Below are the code and all the weights of a small trained network. Each question names an input and a target symbol and asks about switching units off, where a switched-off unit gives its printed mean instead of its output.

import numpy as np


def w(rows, s, z=0):
    codes = np.array(rows[::2]) - 128.0
    scale = np.full(codes.shape[1], s)
    scale[-1] = z or s
    return codes * scale


def norm(h):
    return h / np.sqrt((h * h).mean(-1, keepdims=True) + 1e-5)


def f(y):
    return np.maximum(y, 0)


def softmax(a):
    e = np.exp(a - a.max(-1, keepdims=True))
    return e / e.sum(-1, keepdims=True)


def log_softmax(a):
    a = a - a.max(-1, keepdims=True)
    return a - np.log(np.exp(a).sum(-1, keepdims=True))


def net(x, mask):
    ids = ['Ψηθμπσφ'.index(c) for c in x.split()]
    T = len(ids)
    res = E[ids] + P[:T]
    r = norm(res)
    for j in range(3):
        rows = slice(3 * j, 3 * j + 3)
        q, k, v = (r @ M[0][rows].T for M in (Q, K, V))
        z = softmax(np.where(np.tri(T) > 0, q @ k.T / 3**0.5, -1e9)) @ v
        o = O[0][rows]
        res = res + np.where(mask[j], z, o[:, -1]) @ o[:, :-1]
    y = f(norm(res) @ A[0][:, :-1].T + A[0][:, -1])
    res = res + np.where(mask[3:19], y, B[0][:, -1]) @ B[0][:, :-1]
    return log_softmax(norm(res)[-1] @ U[:, :-1].T + U[:, -1])


Q, K, V, O, A, B = {}, {}, {}, {}, {}, {}
E = w([
[76,67,191,164],'Ψ',
[144,105,70,169],'η',
[1,158,141,133],'θ',
[98,130,105,146],'μ',
[151,169,136,85],'π',
[67,103,139,166],'σ',
[129,202,110,97],'φ',
],0.022)
P = w([
[2,149,100,36],'0',
[32,111,59,136],'1',
[93,87,109,140],'2',
[77,171,108,147],'3',
[141,20,161,165],'4',
[140,185,126,220],'5',
[143,148,191,169],'6',
[182,158,157,229],'7',
[178,116,199,214],'8',
[197,181,171,241],'9',
],0.0084)
Q[0] = w([
[61,188,188,150],'h0',
[84,103,126,83],'h0',
[190,107,160,108],'h0',
[246,70,15,60],'h1',
[215,92,116,126],'h1',
[159,119,130,39],'h1',
[148,76,78,2],'h2',
[83,80,240,115],'h2',
[69,146,196,154],'h2',
],0.0096)
K[0] = w([
[255,133,201,193],'h0',
[104,159,37,101],'h0',
[143,118,82,86],'h0',
[43,93,157,202],'h1',
[83,98,210,117],'h1',
[123,70,185,125],'h1',
[42,143,32,59],'h2',
[122,165,116,177],'h2',
[177,177,165,136],'h2',
],0.0096)
V[0] = w([
[179,197,84,38],'h0',
[210,71,211,180],'h0',
[135,164,155,185],'h0',
[137,149,106,105],'h1',
[47,79,213,104],'h1',
[90,46,165,83],'h1',
[126,88,7,191],'h2',
[176,224,37,161],'h2',
[103,117,79,223],'h2',
],0.011)
O[0] = w([
[190,113,60,193,2],'h0',
[214,15,171,33,94],'h0',
[153,175,100,35,141],'h0',
[128,81,51,133,140],'h1',
[112,192,90,110,167],'h1',
[169,197,114,110,129],'h1',
[117,203,187,137,128],'h2',
[197,130,185,229,33],'h2',
[174,254,169,104,185],'h2',
],0.0077,0.0089)
A[0] = w([
[150,71,77,201,192],'n0',
[151,136,103,229,57],'n1',
[107,173,210,205,131],'n2',
[176,141,87,196,84],'n3',
[138,166,151,113,143],'n4',
[100,185,78,175,40],'n5',
[138,138,38,132,10],'n6',
[112,87,89,161,200],'n7',
[248,149,55,114,6],'n8',
[64,187,197,71,200],'n9',
[133,72,77,206,234],'n10',
[45,123,76,129,34],'n11',
[117,217,83,223,184],'n12',
[141,59,59,67,123],'n13',
[88,59,210,177,90],'n14',
[182,90,135,157,36],'n15',
],0.012,0.0016)
B[0] = w([
[117,159,140,171,145],'n0',
[182,129,165,115,143],'n1',
[157,191,174,151,175],'n2',
[166,165,198,42,138],'n3',
[140,49,148,202,156],'n4',
[161,3,81,42,169],'n5',
[164,190,111,99,140],'n6',
[160,113,143,189,146],'n7',
[229,3,163,173,136],'n8',
[237,176,200,129,254],'n9',
[164,186,166,176,150],'n10',
[192,159,94,131,183],'n11',
[166,100,195,111,187],'n12',
[97,194,169,194,137],'n13',
[59,128,99,150,184],'n14',
[111,73,105,76,131],'n15',
],0.006,0.013)
U = w([
[101,52,119,15,151],'Ψ',
[151,73,254,177,150],'η',
[104,119,111,164,2],'θ',
[104,204,113,201,221],'μ',
[146,53,69,247,121],'π',
[104,151,158,148,18],'σ',
[138,88,121,229,35],'φ',
],0.0073,0.0049)

Each question gives the input, a string of symbols that net reads in full, and the target symbol t.
The units are the heads (3 rows each of Q, K, V and O) and the neurons (one row each of A and B). Each row of codes is followed by its name. A weight is (code - 128) times the scale printed after its matrix; where a second scale follows, it is the last column's (O, A, B and U).
mask holds one flag per unit, heads first, then neurons. A switched-off unit (its flag False) gives its mean, the last column of its rows in O or B, instead of its output. The means were averaged over made-up inputs and are rounded, as every weight is.
A unit's drop is (log p(t) with every unit on - log p(t) with that unit switched off) / (log p(t) with every unit on - log p(t) with every unit switched off).
The circuit of an input: a set's keep is (log p(t) with only the set's units on - log p(t) with every unit switched off) / (log p(t) with every unit on - log p(t) with every unit switched off). Starting from the 12 units with the biggest drops (on a tie, the unit counted first), units are removed one at a time, each time the one whose removal leaves the highest keep (on an exact tie, the one counted first), for as long as the keep stays at least 0.8.
units of the circuit, in order: the units of the circuit, biggest drop first
most important unit: the unit with the biggest drop
k most important neurons: the k neurons with the biggest drops, biggest first
heads that matter: for each layer, one digit per head in row order, 1 if its drop is at least 0.15 and else 0, layers parted by /
drop of u: that unit's drop, to one decimal
input φ σ η θ Ψ Ψ Ψ θ, target Ψ: heads that matter -> 101
input σ σ φ π σ π φ, target η: units of the circuit, in order -> [h2; h1]
input σ θ Ψ, target μ: most important unit -> h1
input Ψ μ η π η μ, target η: units of the circuit, in order -> [h1; n5]
input σ μ Ψ π θ Ψ Ψ, target Ψ: units of the circuit, in order -> [h2; h0]
input Ψ σ σ μ Ψ Ψ σ, target Ψ: heads that matter -> 101
input Ψ φ σ Ψ σ σ Ψ Ψ μ, target Ψ: heads that matter -> 100
input π μ Ψ, target μ: heads that matter -> 100
input σ Ψ η π π σ, target π: heads that matter -> 001
input μ φ π Ψ μ π Ψ η, target Ψ: 2 most important neurons -> [n5; n9]
input Ψ η π π μ φ π θ, target π: units of the circuit, in order -> [h2; h0]
input φ Ψ η η, target η: drop of n12 -> 0.4
input Ψ φ η η, target η: drop of n12 -> 0.6
input π σ σ φ η σ σ Ψ Ψ θ, target Ψ: units of the circuit, in order -> [h0]
input μ Ψ φ σ π π μ, target π: drop of h2 -> 0.2
